Below is a small trained network, with its code and all its weights. Each question gives an input and a class and asks what happens when units are switched off, that is, made to give their printed mean instead of their output.

import numpy as np


def w(rows, s, z=0):
    codes = np.array(rows[::2]) - 128.0
    scale = np.full(codes.shape[1], s)
    scale[-1] = z or s
    return codes * scale


def norm(h):
    return h / np.sqrt((h * h).mean(-1, keepdims=True) + 1e-5)


def f(y):
    return np.maximum(y, 0)


def log_softmax(a):
    a = a - a.max(-1, keepdims=True)
    return a - np.log(np.exp(a).sum(-1, keepdims=True))


def net(x, mask):
    res = np.array(x, float).reshape(1, 8) / 4 @ E
    u = 0
    for l in range(3):
        y = f(norm(res) @ A[l][:, :-1].T + A[l][:, -1])
        res = res + np.where(mask[u : u + 10], y, B[l][:, -1]) @ B[l][:, :-1]
        u += 10
    return log_softmax(norm(res)[-1] @ U[:, :-1].T + U[:, -1])


A, B = {}, {}
E = w([
[129,129,131,129,126],'x0',
[128,127,126,126,127],'x1',
[242,108,42,113,161],'x2',
[127,126,126,123,130],'x3',
[126,129,128,128,125],'x4',
[202,154,227,105,12],'x5',
[128,129,129,131,130],'x6',
[125,4,144,201,62],'x7',
],0.0015)
A[0] = w([
[163,90,175,129,1,188],'L0N0',
[68,211,91,33,213,222],'L0N1',
[131,187,181,107,96,142],'L0N2',
[167,75,178,47,24,2],'L0N3',
[214,118,80,143,139,194],'L0N4',
[203,202,211,128,122,104],'L0N5',
[192,140,96,120,133,114],'L0N6',
[169,207,132,141,96,59],'L0N7',
[70,188,89,106,193,155],'L0N8',
[153,237,155,95,156,152],'L0N9',
],0.0029,0.00083)
B[0] = w([
[124,194,106,156,214,227],'L0N0',
[190,129,195,253,99,250],'L0N1',
[59,172,66,136,83,187],'L0N2',
[158,195,135,222,205,189],'L0N3',
[145,101,76,71,152,198],'L0N4',
[84,140,73,51,95,197],'L0N5',
[162,128,163,72,138,168],'L0N6',
[97,123,132,55,106,163],'L0N7',
[169,163,177,186,106,207],'L0N8',
[83,73,97,97,56,210],'L0N9',
],0.0028,0.0026)
A[1] = w([
[149,62,70,96,151,51],'L1N0',
[59,78,136,119,129,1],'L1N1',
[254,127,165,134,106,115],'L1N2',
[88,91,89,145,152,139],'L1N3',
[122,193,131,49,92,107],'L1N4',
[30,89,166,156,108,78],'L1N5',
[110,145,141,163,164,106],'L1N6',
[72,140,130,179,158,141],'L1N7',
[141,124,50,29,133,154],'L1N8',
[225,96,100,137,141,148],'L1N9',
],0.0042,0.0012)
B[1] = w([
[4,110,205,228,32,196],'L1N0',
[230,140,84,43,187,153],'L1N1',
[136,171,62,139,250,234],'L1N2',
[144,83,127,45,71,191],'L1N3',
[90,8,117,93,164,220],'L1N4',
[209,161,111,92,175,221],'L1N5',
[161,91,144,119,50,187],'L1N6',
[189,111,178,72,81,228],'L1N7',
[173,48,253,175,65,217],'L1N8',
[30,177,58,145,157,254],'L1N9',
],0.0029,0.0022)
A[2] = w([
[164,139,92,161,198,52],'L2N0',
[164,76,148,178,168,148],'L2N1',
[198,63,124,46,144,33],'L2N2',
[144,173,218,173,146,101],'L2N3',
[174,96,98,58,139,57],'L2N4',
[130,91,154,173,155,170],'L2N5',
[56,130,176,164,126,62],'L2N6',
[3,145,110,46,83,7],'L2N7',
[115,73,203,129,91,126],'L2N8',
[127,123,205,106,88,113],'L2N9',
],0.0036,0.0016)
B[2] = w([
[136,196,110,124,156,215],'L2N0',
[126,170,141,81,115,243],'L2N1',
[210,59,154,1,175,218],'L2N2',
[143,50,175,176,32,251],'L2N3',
[185,60,162,107,139,187],'L2N4',
[122,142,148,90,101,225],'L2N5',
[221,70,54,130,184,173],'L2N6',
[47,145,156,101,134,201],'L2N7',
[145,190,86,128,187,234],'L2N8',
[122,138,81,147,171,236],'L2N9',
],0.0037,0.0016)
U = w([
[167,151,214,217,55,190],'0',
[187,76,147,22,158,196],'1',
[156,211,47,185,213,159],'2',
[47,37,56,184,108,8],'3',
[2,173,167,53,100,33],'4',
],0.009,0.0014)

Each question gives the input, the list of numbers given to net, and the class t.
The units are the neurons (one row each of A and B). Each row of codes is followed by its name. A weight is (code - 128) times the scale printed after its matrix; where a second scale follows, it is the last column's (A, B and U).
mask holds one flag per neuron, layer by layer. A switched-off neuron (its flag False) gives its mean, the last column of its row in B, instead of its output. The means were averaged over made-up inputs and are rounded, as every weight is.
A unit's drop is (log p(t) with every unit on - log p(t) with that unit switched off) / (log p(t) with every unit on - log p(t) with every unit switched off).
The circuit of an input: a set's keep is (log p(t) with only the set's units on - log p(t) with every unit switched off) / (log p(t) with every unit on - log p(t) with every unit switched off). Starting from the 12 units with the biggest drops (on a tie, the unit counted first), units are removed one at a time, each time the one whose removal leaves the highest keep (on an exact tie, the one counted first), for as long as the keep stays at least 0.8.
units of the circuit, in order: the units of the circuit, biggest drop first
most important unit: the unit with the biggest drop
k most important neurons: the k neurons with the biggest drops, biggest first
k most important neurons of layer l: the k neurons of layer l with the biggest drops, biggest first
input [-1,-8,3,-4,6,1,2,1], class 2: units of the circuit, in order : [L1N9]
input [5,-8,8,-2,-3,2,6,3], class 2: units of the circuit, in order : [L1N9, L1N2]
input [5,7,-6,-7,-3,-1,-6,-8], class 0: units of the circuit, in order : [L0N1, L2N3]
input [-4,7,7,1,2,-1,4,3], class 3: units of the circuit, in order : [L1N0, L1N9, L0N1]
input [-1,-3,5,0,2,1,-3,1], class 2: 2 most important neurons : [L1N9, L0N9]
input [-2,-7,-7,-8,-7,0,-1,-7], class 0: 2 most important neurons of layer 2 : [L2N3, L2N6]
input [3,-5,7,8,-2,1,8,1], class 2: 3 most important neurons : [L1N9, L1N2, L0N9]
input [-4,-8,-2,5,7,7,-8,-1], class 4: 2 most important neurons of layer 0 : [L0N1, L0N5]
input [-3,4,3,-6,2,0,-6,1], class 3: 4 most important neurons of layer 1 : [L1N0, L1N9, L1N5, L1N7]
input [-8,-1,5,-5,-2,0,-7,3], class 3: 3 most important neurons : [L1N0, L0N1, L1N9]
input [7,-6,-1,1,-3,2,8,-2], class 4: 2 most important neurons : [L0N2, L2N7]
input [-6,3,0,-6,-4,3,-6,-2], class 4: 3 most important neurons : [L0N2, L2N7, L1N5]
input [-2,-3,8,-4,2,5,5,1], class 2: 3 most important neurons of layer 0 : [L0N3, L0N0, L0N9]
input [-1,6,-7,-8,2,-2,-2,1], class 1: 2 most important neurons of layer 1 : [L1N1, L1N5]
input [7,1,1,-4,1,1,6,5], class 2: most important unit : L1N8
input [1,1,5,-1,2,-7,-3,1], class 3: 2 most important neurons of layer 1 : [L1N0, L1N2]
input [5,2,0,-3,-1,8,0,0], class 4: 2 most important neurons of layer 1 : [L1N8, L1N4]
input [-5,-7,-3,-7,6,-8,3,8], class 1: 2 most important neurons : [L1N1, L1N5]
input [7,4,-4,-1,-4,2,-7,0], class 4: 3 most important neurons of layer 0 : [L0N1, L0N8, L0N2]
input [0,-6,-8,5,-4,-8,-2,-8], class 0: 2 most important neurons : [L0N1, L2N3]
input [6,-7,-6,-4,6,-1,-3,3], class 1: most important unit : L0N1
input [-8,-8,7,-8,5,-5,-8,4], class 3: 2 most important neurons of layer 1 : [L1N0, L1N9]
